Moves between states:
big α tal
big ξ tul
sav α mul
sav ξ kul
tez α lim
tez ξ leb
lim α kur
lim ξ siz
leb α fid
leb ξ tez
vel α non
vel ξ suf
mev α nat
mev ξ bon
kof α duv
kof ξ mes
tos α duz
tos ξ vod
fef α sav
fef ξ goz
goz α big
goz ξ fef
mer α tez
mer ξ fid
bon α fop
bon ξ mev
non α kof
non ξ per
mul α vod
mul ξ duz
kur α bif
kur ξ kav
nat α kib
nat ξ reg
kib α ran
kib ξ vep
vis α zos
vis ξ pap
tis α tos
tis ξ rop
zab α faf
zab ξ nud
bup α fiz
bup ξ kuz
vod α rop
vod ξ tos
siz α leb
siz ξ lim
lar α tis
lar ξ riv
tal α nud
tal ξ faf
faf α tul
faf ξ tal
vep α reg
vep ξ kib
rop α riv
rop ξ tis
duv α mer
duv ξ bel
per α suf
per ξ non
duz α kul
duz ξ mul
pap α vel
pap ξ vis
ran α kuz
ran ξ fiz
kul α goz
kul ξ sav
fiz α vep
fiz ξ ran
suf α vis
suf ξ vel
tul α fef
tul ξ big
riv α vuz
riv ξ lar
kuz α zab
kuz ξ bup
fop α pap
fop ξ zos
bel α mes
bel ξ duv
nud α bup
nud ξ zab
zos α mev
zos ξ fop
mes α per
mes ξ kof
vuz α kav
vuz ξ bif
fid α bel
fid ξ mer
kav α siz
kav ξ kur
reg α bon
reg ξ nat
bif α lar
bif ξ vuz

The rows follow the links: the fewer symbols apart two states are, the more alike their rows tend to be.

Known rows, each with its state:
-44	+66	+31	-68	+31	+7	-33	-43	-1	-17	+14	-26	+20	+4	+34	+42	-9	-31	-18	+21	+8	-53	-13	-46	+29	+82	-9	-43	+4	-22	-34	-16	+12	+3	+13	+24	-36	+96	+2	-7	+35	+15	-29	0	-43	-25	-44	-9	-21	-5	+66	+8	-16	-73	-60	-22	+58	+74	+20	+7	-12	+18	+10	+10	-56	+18	+9	+18	+33: mer
+20	+21	-20	-27	+5	-20	-31	+32	-43	+60	+12	-31	-43	+39	+38	-2	-12	+19	-25	-27	-12	-45	-22	-35	-83	+74	+20	-4	+48	-44	-29	+3	+13	-21	+42	+41	-24	+69	-13	-34	-2	+53	+102	+18	-46	-9	+6	-26	-16	-52	-15	-30	-29	-32	-32	-34	+54	-8	+11	+54	+41	+31	+39	-77	+17	+4	+5	+13	+20: kav
+32	-23	+40	+26	+23	-7	+63	-38	-8	+33	-2	+10	+5	+46	+0	+33	+8	-21	+51	+30	+35	+68	+48	-10	+65	-55	-23	-16	-1	+6	-18	+7	-12	+5	-19	-58	+46	-65	-13	+30	-8	-50	-2	-9	+35	+32	+69	-6	+52	-1	-59	-59	-48	+24	+83	+14	+2	-59	+22	+18	+22	-55	+34	+9	+58	-13	-8	-36	+47: sav
+31	-27	+9	+28	+26	-1	+79	+6	-37	+43	-13	-25	-32	+40	+28	+4	-17	-38	-1	-8	+37	+45	+10	-49	+15	+3	-9	-21	+32	-27	-23	+37	-35	-29	+23	-9	+16	-24	-41	-5	-33	+5	+62	+8	-51	+22	+50	-16	+23	-44	-62	-61	-47	-12	+6	-15	+43	-36	+31	+61	+51	-25	+47	-101	+64	-50	-1	+0	+31: rop
+25	-61	-75	+28	-23	-36	-59	+8	-4	+51	-9	-35	-61	-7	-22	-50	-38	+1	-22	+18	-51	-76	+14	+18	-67	-7	+14	+50	+25	-10	+38	+51	+13	-35	+10	+39	-7	-66	+32	+5	-11	+24	+31	+22	-50	-11	+11	+24	+43	+11	-39	+1	+14	+7	-28	-33	-33	-47	-61	+70	+34	+30	-24	-26	+23	+10	+16	-24	-5: tal
-12	-5	+71	+17	+5	-3	+80	+48	+18	-7	-9	+23	+16	+24	+44	+20	-12	+17	-9	-54	+32	+53	+26	+29	-27	-43	-16	-20	-18	+76	+16	-44	-7	+22	+46	-40	+2	+13	+11	-46	-46	+17	-26	-33	+70	+42	+32	-2	-57	-5	-54	-45	-23	+41	+24	+57	+6	+23	+47	-10	-46	-68	+53	-48	+5	+2	-7	-17	-44: fop
-36	-19	-14	-24	-1	-17	-67	-54	+30	-14	-6	-29	-2	-30	-27	+16	-37	-50	-18	+66	-26	-109	+33	+7	+52	-1	-16	+18	-12	+12	+34	+38	+24	-19	-24	+23	-21	-37	+50	+22	+22	-10	-111	+6	-57	-8	-16	+42	+55	+65	+29	+37	+2	-34	-49	-16	-26	+47	-29	+14	-13	+10	-23	+50	-46	+37	+29	-32	-5: ran
-45	-18	+16	+24	-30	+44	+27	+4	+31	-88	-46	-6	+2	-84	-45	-37	-7	-42	-47	+12	-9	-14	-18	+16	+46	-17	-7	+17	-32	+12	+47	+42	-43	-40	-3	+24	-20	-23	+14	+2	-5	-7	-77	-19	-56	+7	-44	+39	-11	+20	+23	+66	+32	-23	-78	+10	-44	+69	+5	-23	-41	+18	-22	-23	-55	-34	+2	+17	-78: mev
-48	+25	+68	-14	+20	+18	+57	+21	-9	-30	-21	-21	+9	+11	+34	+33	-28	-34	-57	-21	+34	-1	+1	-26	+32	+26	-15	-43	+3	+26	+9	+1	-21	-21	+56	-3	-36	+57	-9	-39	-21	+33	-33	-30	-52	+24	-8	0	-60	-15	-4	-15	-32	-47	-58	+18	+39	+89	+70	+20	-25	-29	+56	-89	-13	-25	-2	+17	-39: non
+31	-15	+1	+15	+24	-8	+48	+15	-40	+48	-2	-45	-38	+31	+30	-3	-16	-16	-16	-13	+26	+17	-2	-56	-18	+32	+13	-8	+60	-47	-22	+38	-23	-41	+39	+15	+3	+7	-32	-21	-24	+15	+96	+12	-65	+3	+44	-19	+5	-50	-51	-49	-43	-11	-21	-26	+43	-20	+35	+58	+55	-2	+53	-110	+52	-31	+2	+8	+19: riv
-4	+62	-13	-50	+26	+19	-31	-66	-4	-11	+29	+23	+49	-5	+1	+33	+46	+4	+46	+19	+2	+11	-32	-30	+48	+52	+5	-29	-8	-54	-58	-37	+19	+36	-51	-9	-1	+41	-18	+46	+66	-38	-7	+9	+32	-36	-33	-27	+2	+8	+86	+20	+15	-26	+21	-23	+13	+4	-27	-62	+8	+32	-39	+104	-36	+15	-3	+35	+61: kur
+15	-24	+4	+6	-16	-47	-36	+26	+21	+49	+22	+20	-7	+44	+34	-3	-26	+60	+7	-35	-25	-26	+45	+47	-94	-44	-1	+9	-8	+82	+23	-37	+45	+46	+34	-25	+16	-10	+43	-28	-27	+31	0	+5	+91	+13	+31	+2	-10	+13	-56	-38	-1	+64	+49	+43	-15	-35	-20	+20	-32	-35	+25	+31	+28	+55	+1	-47	-3: vep
+14	+42	-30	-35	-2	-24	-72	+37	-17	+39	+37	0	-9	+26	+40	-13	+19	+70	-12	-42	-27	-35	-35	-15	-109	+70	+28	+1	+32	-15	-24	-46	+32	+23	+33	+38	-27	+100	-15	-29	+23	+48	+89	+22	+31	-24	-31	-36	-54	-40	+19	-7	+13	-2	-21	-26	+25	-12	-17	+4	+15	+44	+4	-4	-5	+28	+2	+14	+18: leb

Each walk starts at a row. The symbols on each line, taken left to right, move it on to the next state.
Answer with the state's row; about right is enough.
new walk
+27	-66	-66	+39	-36	-22	-33	+8	-10	+20	-11	-36	-61	-24	-45	-59	-25	-11	-14	+26	-43	-59	-1	+7	-31	-8	+19	+56	+24	-31	+23	+72	+2	-53	-10	+38	+10	-75	+13	+7	-15	+14	+40	+25	-75	-13	+13	+18	+54	-9	-39	+18	+7	+3	-35	-41	-26	-59	-60	+57	+48	+35	-24	-38	+30	-17	+4	-1	-10
α ξ ξ α	+18	-49	-67	+20	-23	-52	-82	+17	+7	+57	-1	-42	-49	+9	-7	-37	-38	+22	-13	+13	-55	-92	+26	+37	-94	-14	+11	+50	+26	+12	+43	+35	+32	-17	+17	+39	-3	-39	+44	-5	-21	+27	+37	+27	-19	-4	+19	+22	+48	+19	-48	-4	+8	+24	-5	-22	-14	-49	-63	+57	+26	+22	-9	+5	+19	+48	+15	-52	-7
α α α α	+5	-1	+29	+10	-8	-36	-2	+33	+15	+28	+6	+27	+6	+41	+42	+5	-11	+50	+8	-37	-13	+3	+38	+48	-77	-52	-7	+0	-14	+86	+23	-47	+35	+54	+36	-33	+11	-8	+35	-41	-40	+20	-3	-11	+104	+34	+28	+3	-28	+11	-62	-47	-6	+68	+53	+52	-12	-17	+16	+5	-42	-64	+34	+14	+18	+39	-21	-50	-21
new walk
+15	-9	+12	-10	+20	-32	-24	-63	+23	+39	+15	+20	+15	+44	-3	+50	-8	-22	+59	+41	+8	+2	+48	+11	+58	-46	-26	-10	-4	+20	-11	-12	+32	+27	-34	-57	+50	-61	+22	+49	+22	-35	-41	+2	+54	+19	+30	+20	+73	+48	-25	-46	-26	+28	+73	+24	+0	-43	-15	+3	+11	-42	-3	+100	+25	+29	+14	-54	+51
α α α	+35	-32	+25	+36	+18	+4	+73	-17	-19	+35	-7	-4	-3	+37	+1	+34	+1	-29	+38	+4	+34	+75	+30	-32	+58	-34	-19	-14	+12	-16	-17	+12	-16	-9	-2	-56	+40	-59	-26	+15	-24	-41	+34	-6	-3	+32	+64	-5	+43	-22	-68	-68	-49	+24	+69	+8	+23	-53	+29	+28	+35	-53	+30	-40	+69	-33	-11	-23	+41
α ξ ξ	+40	-27	+28	+39	+24	+6	+80	+1	-32	+38	-15	-11	-21	+50	+12	+13	-3	-33	+14	+1	+38	+61	+25	-35	+49	-18	-13	-19	+21	-16	-12	+22	-26	-30	+15	-39	+30	-37	-44	-6	-30	-21	+50	-7	-20	+32	+62	-11	+35	-37	-74	-72	-56	+11	+33	-2	+25	-44	+42	+35	+41	-33	+46	-88	+65	-44	-12	-13	+38
new walk
-20	-21	-18	-32	+1	-33	-78	-64	+28	+10	+4	-23	+3	-18	-29	+19	-42	-40	+8	+77	-30	-92	+36	+14	+51	-9	-20	+7	+4	+15	+23	+39	+35	-7	-28	-2	-3	-39	+55	+33	+28	-12	-100	+8	-29	-17	-18	+35	+57	+73	+17	+21	+3	-16	-15	-7	-9	+17	-32	+18	-12	+14	-27	+85	-45	+50	+19	-36	+25
α ξ ξ α	-3	-15	+7	-25	+22	-34	-53	-69	+12	+34	+24	+5	+15	+28	-7	+47	-10	-20	+45	+58	-9	-43	+68	+8	+47	-32	-23	-12	-11	+23	+0	-1	+43	+41	-41	-43	+24	-48	+36	+38	+17	-34	-71	+3	+38	+8	+24	+21	+76	+56	+5	-18	-23	+18	+57	+13	-2	-18	-24	+0	-7	-26	-10	+110	+1	+46	+16	-59	+55
ξ α α	+19	-28	-44	+8	-24	-65	-87	+16	+4	+68	+11	-17	-41	+31	+15	-30	-36	+45	-12	+1	-61	-82	+31	+44	-108	-18	+6	+35	+14	+39	+30	-7	+57	+2	+16	+26	+1	-34	+50	-17	-25	+38	+25	+22	+26	-5	+18	+22	+30	+24	-44	-17	+6	+29	+16	-1	-12	-41	-57	+45	+5	+4	-14	+19	+20	+66	+14	-48	+0
new walk
-33	+7	+90	+13	+0	+17	+87	+43	+17	-24	-21	+9	+17	+20	+33	+17	-16	-12	-23	-37	+31	+46	+15	+4	-5	-29	-21	-32	-14	+56	+21	-28	-27	+9	+48	-31	-9	+27	+2	-46	-41	+12	-29	-47	+25	+41	+25	+3	-61	-23	-53	-45	-25	+16	-3	+51	+24	+45	+67	+4	-48	-69	+60	-70	+8	-4	-13	-4	-55
α α α α	-53	+42	+48	-64	+36	+6	-5	-26	-2	-19	-6	-32	+0	-2	+31	+46	-20	-37	-39	+8	+19	-45	-9	-47	+34	+69	-7	-38	+16	-23	-19	-8	+3	-10	+32	+20	-47	+87	-6	-16	+19	+35	-36	-9	-69	-9	-34	-4	-30	-2	+34	+2	-20	-79	-70	-10	+66	+92	+45	+7	-3	+13	+39	-39	-42	+10	+10	+20	-1
α α α ξ	+13	+40	-34	-25	+7	-25	-55	+24	-29	+55	+26	-27	-26	+34	+55	-5	-4	+41	-23	-35	-24	-49	-23	-38	-101	+67	+32	-5	+37	-41	-26	-27	+29	-2	+43	+49	-26	+83	-10	-29	+12	+53	+109	+26	-16	-27	0	-31	-39	-47	+3	-18	+0	-17	-32	-32	+45	-4	+0	+33	+38	+39	+19	-37	+9	+23	0	+12	+30
new walk
+28	+5	-30	+23	-8	+51	+40	-21	-11	-43	+6	+38	+29	-31	-52	-21	+65	0	+49	+15	+20	+92	-26	0	+75	-18	+10	+11	-18	-45	-28	+11	-29	+7	-70	-17	+35	-50	-55	+54	+30	-64	+20	+2	+27	-11	-4	-24	+23	-5	+43	+25	+16	+21	+46	-11	-35	-42	-12	-71	+24	+24	-48	+52	+10	-55	-10	+39	+22
α α	+35	-41	-48	+68	-27	+45	+48	+1	-17	-37	-29	+12	-17	-48	-58	-53	+30	-22	+22	+20	-1	+61	-31	-7	+63	-23	+16	+28	-13	-48	-5	+49	-49	-42	-42	+6	+24	-87	-47	+41	-5	-54	+36	+4	-45	+7	+8	+5	+39	-9	-3	+31	+24	+19	+20	-36	-49	-52	-22	-20	+41	+30	-49	-20	+45	-72	-12	+28	+3
α ξ ξ	+28	-60	-56	+67	-27	+29	+29	+10	-23	-16	-33	-8	-37	-47	-61	-56	+15	-32	0	+23	+0	+31	-17	+2	+34	-21	+20	+49	0	-42	+17	+67	-40	-61	-31	+19	+23	-86	-26	+23	-9	-31	+48	+8	-69	+3	+19	+3	+51	-8	-28	+26	+18	+3	-10	-39	-50	-50	-31	+17	+39	+35	-40	-39	+41	-57	-1	+20	-4
new walk
-36	+12	+90	+1	+18	+27	+78	+28	+4	-24	-19	-9	+9	+16	+28	+25	-16	-25	-37	-43	+39	+25	+7	-10	+33	-11	-25	-35	-9	+44	+9	-14	-25	-17	+50	-23	-16	+46	-1	-49	-40	+22	-25	-35	-15	+28	+6	+10	-51	-11	-34	-27	-37	-12	-28	+37	+39	+73	+71	+8	-42	-53	+52	-95	-3	-18	-6	+14	-44
α ξ ξ α	-59	+42	+57	-30	+27	+13	+39	-7	+2	-28	-12	-28	+2	+1	+30	+42	-23	-46	-45	-8	+35	-26	-7	-48	+38	+52	-15	-45	+6	+1	-11	+1	-9	-17	+39	+12	-28	+85	+3	-30	+2	+36	-34	-26	-68	+7	-20	+10	-52	-15	+17	-8	-26	-62	-73	+1	+60	+101	+58	+21	-32	-15	+46	-77	-35	-16	+2	+14	-21
α ξ α	+4	+41	-4	-2	-17	+24	-10	+53	+11	-31	+15	+53	+38	-10	+3	-29	+50	+80	+4	-68	-6	+40	-46	+37	-78	+12	+22	-4	-32	+25	-3	-66	+10	+46	-7	+8	-4	+67	-14	-26	+7	+18	+24	-11	+97	-13	-38	-24	-80	-18	+43	+32	+54	+43	+10	+27	-21	-4	-2	-71	-31	+8	-12	+29	-24	+8	-30	+42	-31
new walk
+9	+47	-23	-23	+13	+26	-16	-46	-5	-21	+30	+44	+45	-13	-20	+22	+57	+10	+57	+15	+8	+44	-24	-14	+63	+19	+9	-12	-19	-48	-53	-32	+5	+37	-65	-13	+8	+22	-35	+44	+61	-42	+3	+8	+46	-18	-34	-31	+8	+10	+73	+18	+19	-8	+34	-16	+0	-19	-12	-74	+11	+37	-47	+108	-13	-6	-4	+25	+61
ξ ξ α	+19	+25	-29	-3	+6	+40	+21	-35	-4	-33	+23	+38	+39	-22	-35	+7	+61	+3	+52	+14	+18	+66	-29	-3	+67	+5	+15	-12	-25	-60	-44	-7	-7	+27	-68	-25	+24	-9	-40	+50	+51	-68	+4	+1	+52	-15	-23	-25	+23	-4	+62	+36	+19	+14	+49	-8	-18	-33	-7	-72	+19	+20	-46	+91	-3	-30	-8	+34	+49
α ξ ξ α	+32	-21	-43	+52	-13	+47	+43	-6	-16	-50	-18	+40	+12	-38	-67	-35	+53	-12	+39	+16	+16	+88	-40	-4	+68	-16	+12	+22	-23	-53	-16	+36	-48	-11	-64	-10	+34	-69	-52	+49	+6	-63	+29	+5	+6	-3	+2	-1	+42	-14	+26	+32	+24	+11	+27	-22	-46	-50	-4	-39	+33	+22	-50	+12	+26	-60	-14	+41	+17
